Here is a tiny trained network, its code and every weight. The questions are about switching its units off for an input and a target symbol, where a switched-off unit gives its printed mean instead of its output.

import numpy as np


def w(rows, s, z=0):
    codes = np.array(rows[::2]) - 128.0
    scale = np.full(codes.shape[1], s)
    scale[-1] = z or s
    return codes * scale


def norm(h):
    return h / np.sqrt((h * h).mean(-1, keepdims=True) + 1e-5)


def f(y):
    return np.maximum(y, 0)


def softmax(a):
    e = np.exp(a - a.max(-1, keepdims=True))
    return e / e.sum(-1, keepdims=True)


def log_softmax(a):
    a = a - a.max(-1, keepdims=True)
    return a - np.log(np.exp(a).sum(-1, keepdims=True))


def net(x, mask):
    ids = ['ΛΠΣαγηθμ'.index(c) for c in x.split()]
    T = len(ids)
    res = E[ids] + P[:T]
    u = 0
    for l in range(2):
        q, k, v = (norm(res) @ M[l].T for M in (Q, K, V))
        z = softmax(np.where(np.tri(T) > 0, q @ k.T / 4**0.5, -1e9)) @ v
        res = res + np.where(mask[u], z, O[l][:, -1]) @ O[l][:, :-1]
        u += 1
        y = f(norm(res) @ A[l][:, :-1].T + A[l][:, -1])
        res = res + np.where(mask[u : u + 16], y, B[l][:, -1]) @ B[l][:, :-1]
        u += 16
    return log_softmax(norm(res)[-1] @ U[:, :-1].T + U[:, -1])


Q, K, V, O, A, B = {}, {}, {}, {}, {}, {}
E = w([
[131,122,148,173,134,72],'Λ',
[153,138,114,156,67,130],'Π',
[44,127,144,111,83,200],'Σ',
[150,33,148,132,148,142],'α',
[24,156,44,173,187,114],'γ',
[91,145,176,116,255,100],'η',
[112,237,153,120,132,136],'θ',
[196,153,107,75,164,79],'μ',
],0.022)
P = w([
[163,76,142,254,180,215],'0',
[27,123,120,109,64,91],'1',
[33,102,115,86,60,102],'2',
[18,116,139,97,39,108],'3',
[26,112,118,103,62,107],'4',
[31,136,118,102,80,102],'5',
[19,115,118,112,58,112],'6',
[27,88,108,85,58,112],'7',
],0.0061)
Q[0] = w([
[121,6,135,152,209,40],'L0H1',
[138,61,44,220,91,65],'L0H1',
[30,32,136,63,78,208],'L0H1',
[35,173,101,177,168,144],'L0H1',
],0.014)
K[0] = w([
[76,39,139,115,189,27],'L0H1',
[141,87,32,190,68,29],'L0H1',
[9,65,128,167,69,209],'L0H1',
[64,189,110,228,147,91],'L0H1',
],0.016)
V[0] = w([
[179,127,240,69,183,181],'L0H1',
[178,117,149,156,58,132],'L0H1',
[254,137,177,160,59,200],'L0H1',
[98,98,229,68,157,112],'L0H1',
],0.0077)
O[0] = w([
[122,116,254,52,143,110,56],'L0H1',
[179,81,87,112,61,189,84],'L0H1',
[225,93,110,46,57,207,2],'L0H1',
[63,103,241,143,152,78,150],'L0H1',
],0.0073,0.0048)
A[0] = w([
[122,170,155,122,117,170,78],'L0N1',
[164,96,139,86,118,149,153],'L0N2',
[197,135,121,140,177,81,50],'L0N3',
[107,109,103,136,115,144,52],'L0N4',
[150,186,175,185,158,179,67],'L0N5',
[112,55,144,96,162,104,61],'L0N6',
[144,173,179,125,97,143,60],'L0N7',
[186,145,193,105,114,147,71],'L0N8',
[167,113,137,188,97,38,3],'L0N9',
[141,148,126,124,71,111,20],'L0N10',
[60,115,128,105,105,158,46],'L0N11',
[115,145,69,104,100,24,180],'L0N12',
[207,138,142,88,150,70,1],'L0N13',
[139,252,162,127,114,115,57],'L0N14',
[153,195,168,131,131,118,174],'L0N15',
[132,59,133,164,103,72,82],'L0N16',
],0.015,0.0028)
B[0] = w([
[74,133,88,110,102,176,194],'L0N1',
[187,136,126,185,161,61,156],'L0N2',
[174,167,210,103,114,96,167],'L0N3',
[134,158,137,108,105,110,168],'L0N4',
[114,100,132,60,166,185,175],'L0N5',
[217,47,160,87,117,73,177],'L0N6',
[124,128,60,110,112,169,167],'L0N7',
[150,151,63,100,210,145,148],'L0N8',
[108,113,194,228,58,177,164],'L0N9',
[197,150,93,99,107,106,142],'L0N10',
[38,186,175,124,77,120,244],'L0N11',
[112,64,51,193,76,44,254],'L0N12',
[173,235,184,119,94,9,177],'L0N13',
[112,3,79,73,47,104,242],'L0N14',
[140,75,136,58,102,83,209],'L0N15',
[150,52,191,166,94,162,169],'L0N16',
],0.016,0.007)
Q[1] = w([
[183,199,144,113,252,247],'L1H1',
[129,121,133,139,118,120],'L1H1',
[121,119,125,137,106,106],'L1H1',
[90,90,130,116,37,29],'L1H1',
],0.035)
K[1] = w([
[78,61,116,123,5,23],'L1H1',
[127,152,110,130,152,159],'L1H1',
[123,138,118,127,134,143],'L1H1',
[153,143,95,118,207,209],'L1H1',
],0.022)
V[1] = w([
[210,193,197,169,140,78],'L1H1',
[82,142,249,90,77,139],'L1H1',
[182,174,135,141,33,226],'L1H1',
[68,255,104,124,143,96],'L1H1',
],0.017)
O[1] = w([
[27,111,238,154,205,112,3],'L1H1',
[102,60,145,45,116,242,195],'L1H1',
[3,155,24,122,156,186,219],'L1H1',
[90,80,137,31,86,22,100],'L1H1',
],0.012,0.0053)
A[1] = w([
[83,66,75,116,117,113,2],'L1N1',
[112,174,214,192,151,104,88],'L1N2',
[161,183,172,86,212,135,83],'L1N3',
[103,155,41,177,207,69,102],'L1N4',
[89,144,96,86,190,130,82],'L1N5',
[157,147,168,187,145,149,128],'L1N6',
[134,177,169,125,27,117,198],'L1N7',
[250,188,57,135,76,186,28],'L1N8',
[208,40,142,123,114,107,69],'L1N9',
[84,100,173,122,183,81,92],'L1N10',
[58,69,210,115,153,83,78],'L1N11',
[178,227,183,201,188,150,110],'L1N12',
[160,53,77,115,254,113,208],'L1N13',
[150,201,150,106,39,2,111],'L1N14',
[69,156,158,137,147,212,117],'L1N15',
[150,167,168,106,36,151,121],'L1N16',
],0.012,0.0024)
B[1] = w([
[164,136,141,146,76,90,211],'L1N1',
[124,58,77,134,178,109,199],'L1N2',
[84,134,167,144,119,58,139],'L1N3',
[139,53,90,99,168,75,198],'L1N4',
[84,123,143,109,135,111,160],'L1N5',
[131,88,129,133,124,133,155],'L1N6',
[144,125,140,132,171,182,221],'L1N7',
[126,183,96,89,255,162,213],'L1N8',
[170,105,104,113,207,141,199],'L1N9',
[134,154,86,104,163,117,186],'L1N10',
[174,179,104,85,196,161,217],'L1N11',
[124,58,116,172,31,94,164],'L1N12',
[87,129,213,113,115,116,166],'L1N13',
[96,227,172,124,83,177,254],'L1N14',
[106,175,160,140,114,187,189],'L1N15',
[168,89,152,148,127,178,193],'L1N16',
],0.023,0.0075)
U = w([
[146,73,150,253,90,152,120],'Λ',
[211,183,50,137,181,183,68],'Π',
[51,183,175,159,120,225,252],'Σ',
[208,56,206,136,160,167,51],'α',
[68,143,58,188,153,59,87],'γ',
[92,135,186,69,228,88,58],'η',
[120,62,94,52,57,148,131],'θ',
[181,198,179,145,65,65,255],'μ',
],0.0071,0.001)

Each question gives the input, a string of symbols that net reads in full, and the target symbol t.
The units are the heads (4 rows each of Q, K, V and O) and the neurons (one row each of A and B). Each row of codes is followed by its name. A weight is (code - 128) times the scale printed after its matrix; where a second scale follows, it is the last column's (O, A, B and U).
mask holds one flag per unit, layer by layer, with each layer's heads first. A switched-off unit (its flag False) gives its mean, the last column of its rows in O or B, instead of its output. The means were averaged over made-up inputs and are rounded, as every weight is.
A unit's drop is (log p(t) with every unit on - log p(t) with that unit switched off) / (log p(t) with every unit on - log p(t) with every unit switched off).
The circuit of an input: a set's keep is (log p(t) with only the set's units on - log p(t) with every unit switched off) / (log p(t) with every unit on - log p(t) with every unit switched off). Starting from the 12 units with the biggest drops (on a tie, the unit counted first), units are removed one at a time, each time the one whose removal leaves the highest keep (on an exact tie, the one counted first), for as long as the keep stays at least 0.8.
circuit, biggest first: the units of the circuit, biggest drop first
unit that matters most: the unit with the biggest drop
top k neurons: the k neurons with the biggest drops, biggest first
top k neurons in layer l: the k neurons of layer l with the biggest drops, biggest first
input θ μ θ α, target Π: circuit, biggest first	[L1H1; L0N14]
input θ Σ α, target Π: circuit, biggest first	[L1H1; L0N5; L0N14]
input γ Σ μ, target μ: unit that matters most	L1N14
input μ Π γ γ θ α Π, target η: top 2 neurons	[L0N13; L0N12]
input Λ μ Π, target Σ: top 4 neurons	[L0N12; L0N3; L0N14; L1N15]
input Λ θ γ μ, target Σ: top 2 neurons	[L0N12; L0N13]
input θ Σ μ Σ γ Σ, target Π: circuit, biggest first	[L1H1; L0N5; L0N14]
input μ Λ η μ α Π, target η: circuit, biggest first	[L0N13; L1H1]
input θ θ Π μ Σ η, target Π: top 2 neurons	[L0N8; L0N5]
input μ γ η Σ Π μ θ, target η: top 2 neurons	[L0N8; L1N11]
input θ α Σ η Λ, target Π: top 2 neurons	[L0N5; L1N8]
input γ Σ μ μ θ Σ μ Π, target Π: top 2 neurons	[L1N8; L0N13]
input Σ Σ γ Σ θ θ, target θ: top 2 neurons	[L0N12; L0N14]
input η Π Π θ μ θ Σ, target α: unit that matters most	L1H1
input θ Σ η Σ η, target Π: top 3 neurons	[L0N14; L0N5; L0N8]
input γ Σ η, target μ: top 2 neurons in layer 1	[L1N14; L1N8]
input μ μ γ Σ η θ γ, target η: top 2 neurons in layer 0	[L0N13; L0N12]
input μ η η θ Π η Σ, target η: top 2 neurons	[L0N8; L0N13]
input Σ θ γ η, target θ: top 3 neurons	[L0N12; L1N8; L0N13]
input η η η Λ, target α: circuit, biggest first	[L1H1]
input μ γ γ η α, target η: top 2 neurons in layer 0	[L0N12; L0N13]
